Below are the code and all the weights of a small trained network. Each question names an input and a target symbol and asks about switching units off, where a switched-off unit gives its printed mean instead of its output.

import numpy as np


def w(rows, s, z=0):
    codes = np.array(rows[::2]) - 128.0
    scale = np.full(codes.shape[1], s)
    scale[-1] = z or s
    return codes * scale


def f(y):
    return y / 2 * (1 + np.tanh(0.7978845608 * (y + 0.044715 * y**3)))


def softmax(a):
    e = np.exp(a - a.max(-1, keepdims=True))
    return e / e.sum(-1, keepdims=True)


def log_softmax(a):
    a = a - a.max(-1, keepdims=True)
    return a - np.log(np.exp(a).sum(-1, keepdims=True))


def net(x, mask):
    ids = ['ΞΠΣΦβδηψ'.index(c) for c in x.split()]
    T = len(ids)
    res = E[ids] + P[:T]
    r = res
    for j in range(2):
        rows = slice(2 * j, 2 * j + 2)
        q, k, v = (r @ M[0][rows].T for M in (Q, K, V))
        z = softmax(np.where(np.tri(T) > 0, q @ k.T / 2**0.5, -1e9)) @ v
        o = O[0][rows]
        res = res + np.where(mask[j], z, o[:, -1]) @ o[:, :-1]
    y = f(res @ A[0][:, :-1].T + A[0][:, -1])
    res = res + np.where(mask[2:10], y, B[0][:, -1]) @ B[0][:, :-1]
    return log_softmax(res[-1] @ U[:, :-1].T + U[:, -1])


Q, K, V, O, A, B = {}, {}, {}, {}, {}, {}
E = w([
[149,94,144],'Ξ',
[239,71,91],'Π',
[115,132,167],'Σ',
[144,90,173],'Φ',
[16,255,125],'β',
[145,147,113],'δ',
[54,210,168],'η',
[188,126,129],'ψ',
],0.01)
P = w([
[205,147,245],'0',
[156,168,159],'1',
[58,63,188],'2',
[147,147,66],'3',
[138,185,165],'4',
[62,86,158],'5',
[131,152,53],'6',
[135,187,177],'7',
[77,76,137],'8',
[144,146,39],'9',
[147,181,199],'10',
[110,70,135],'11',
],0.013)
Q[0] = w([
[159,213,248],'head 1',
[193,187,175],'head 1',
[175,156,189],'head 2',
[91,137,40],'head 2',
],0.013)
K[0] = w([
[174,158,221],'head 1',
[168,148,152],'head 1',
[252,128,159],'head 2',
[40,192,116],'head 2',
],0.012)
V[0] = w([
[243,132,2],'head 1',
[209,32,106],'head 1',
[113,167,25],'head 2',
[93,246,96],'head 2',
],0.0083)
O[0] = w([
[119,62,254,30],'head 1',
[108,156,226,128],'head 1',
[187,92,111,4],'head 2',
[140,62,70,115],'head 2',
],0.011,0.0049)
A[0] = w([
[94,117,253,80],'neuron 1',
[182,216,65,89],'neuron 2',
[133,188,80,144],'neuron 3',
[196,92,152,191],'neuron 4',
[63,164,127,254],'neuron 5',
[72,179,141,140],'neuron 6',
[139,44,165,237],'neuron 7',
[73,197,145,81],'neuron 8',
],0.011,0.0079)
B[0] = w([
[154,91,9,179],'neuron 1',
[203,222,158,182],'neuron 2',
[109,183,160,190],'neuron 3',
[2,183,139,140],'neuron 4',
[68,38,149,254],'neuron 5',
[162,41,140,195],'neuron 6',
[67,203,88,155],'neuron 7',
[195,102,154,184],'neuron 8',
],0.0083,0.012)
U = w([
[64,43,91,156],'Ξ',
[15,126,90,252],'Π',
[171,115,200,97],'Σ',
[246,21,42,96],'Φ',
[182,162,2,94],'β',
[171,94,144,100],'δ',
[152,190,95,2],'η',
[147,154,170,81],'ψ',
],0.0084,0.0048)

Each question gives the input, a string of symbols that net reads in full, and the target symbol t.
The units are the heads (2 rows each of Q, K, V and O) and the neurons (one row each of A and B). Each row of codes is followed by its name. A weight is (code - 128) times the scale printed after its matrix; where a second scale follows, it is the last column's (O, A, B and U).
mask holds one flag per unit, heads first, then neurons. A switched-off unit (its flag False) gives its mean, the last column of its rows in O or B, instead of its output. The means were averaged over made-up inputs and are rounded, as every weight is.
A unit's drop is (log p(t) with every unit on - log p(t) with that unit switched off) / (log p(t) with every unit on - log p(t) with every unit switched off).
The circuit of an input: a set's keep is (log p(t) with only the set's units on - log p(t) with every unit switched off) / (log p(t) with every unit on - log p(t) with every unit switched off). Starting from all 10 units, units are removed one at a time, each time the one whose removal leaves the highest keep (on an exact tie, the one counted first), for as long as the keep stays at least 0.8.
units of the circuit, in order: the units of the circuit, biggest drop first
top k neurons: the k neurons with the biggest drops, biggest first
which heads matter: for each layer, one digit per head in row order, 1 if its drop is at least 0.15 and else 0, layers parted by /
drop when u is switched off: that unit's drop, to one decimal
input η Π ψ Ξ δ η η δ, target β: units of the circuit, in order -> [head 1]
input Π η Ξ η Ξ, target Φ: top 4 neurons -> [neuron 1; neuron 8; neuron 6; neuron 3]
input δ Σ Π Π, target Π: units of the circuit, in order -> [head 1; neuron 4; neuron 7]
input Φ Π Ξ ψ Ξ β ψ β, target Σ: units of the circuit, in order -> [neuron 8; neuron 6; neuron 2; neuron 1]
input β Ξ Π η Φ β β δ, target η: units of the circuit, in order -> [head 1; neuron 2; neuron 3]
input Φ η Ξ η, target β: units of the circuit, in order -> [head 1; neuron 2]
input Φ δ Φ Σ Φ Π δ δ, target Σ: which heads matter -> 01
input Π Ξ η η β, target Ξ: top 2 neurons -> [neuron 5; neuron 2]
input ψ Φ Π δ β β Σ, target β: top 2 neurons -> [neuron 5; neuron 6]
input ψ Φ η Ξ Σ Σ Π δ Π Φ, target Π: units of the circuit, in order -> [head 1; neuron 7; neuron 8; neuron 6]
input β Π Π, target Π: top 2 neurons -> [neuron 7; neuron 4]
input ψ Φ Φ Φ β, target Ξ: units of the circuit, in order -> [neuron 5; neuron 6]
input β Π Π δ Π Π Ξ Π Φ Σ β, target η: units of the circuit, in order -> [head 1; neuron 2]
input Σ Φ Π δ β, target ψ: units of the circuit, in order -> [neuron 2; neuron 1; neuron 8]
input Φ Π Ξ ψ Π Π β Σ Π ψ, target Π: units of the circuit, in order -> [head 1; neuron 4; neuron 7; head 2]
input η η Σ Φ Φ, target β: drop when head 1 is switched off -> 1.2
input Π Φ Ξ Φ Π η η β Φ Π Φ, target Φ: drop when neuron 1 is switched off -> 1.9
input β Σ Ξ β Φ ψ η β β η ψ, target η: drop when neuron 5 is switched off -> 0.1
input Π Π ψ Ξ Ξ Σ Ξ δ Π η ψ, target Φ: top 3 neurons -> [neuron 1; neuron 8; neuron 6]
input Σ η β Ξ, target β: top neuron -> [neuron 5]
input Π η Σ δ β, target Φ: top neuron -> [neuron 1]
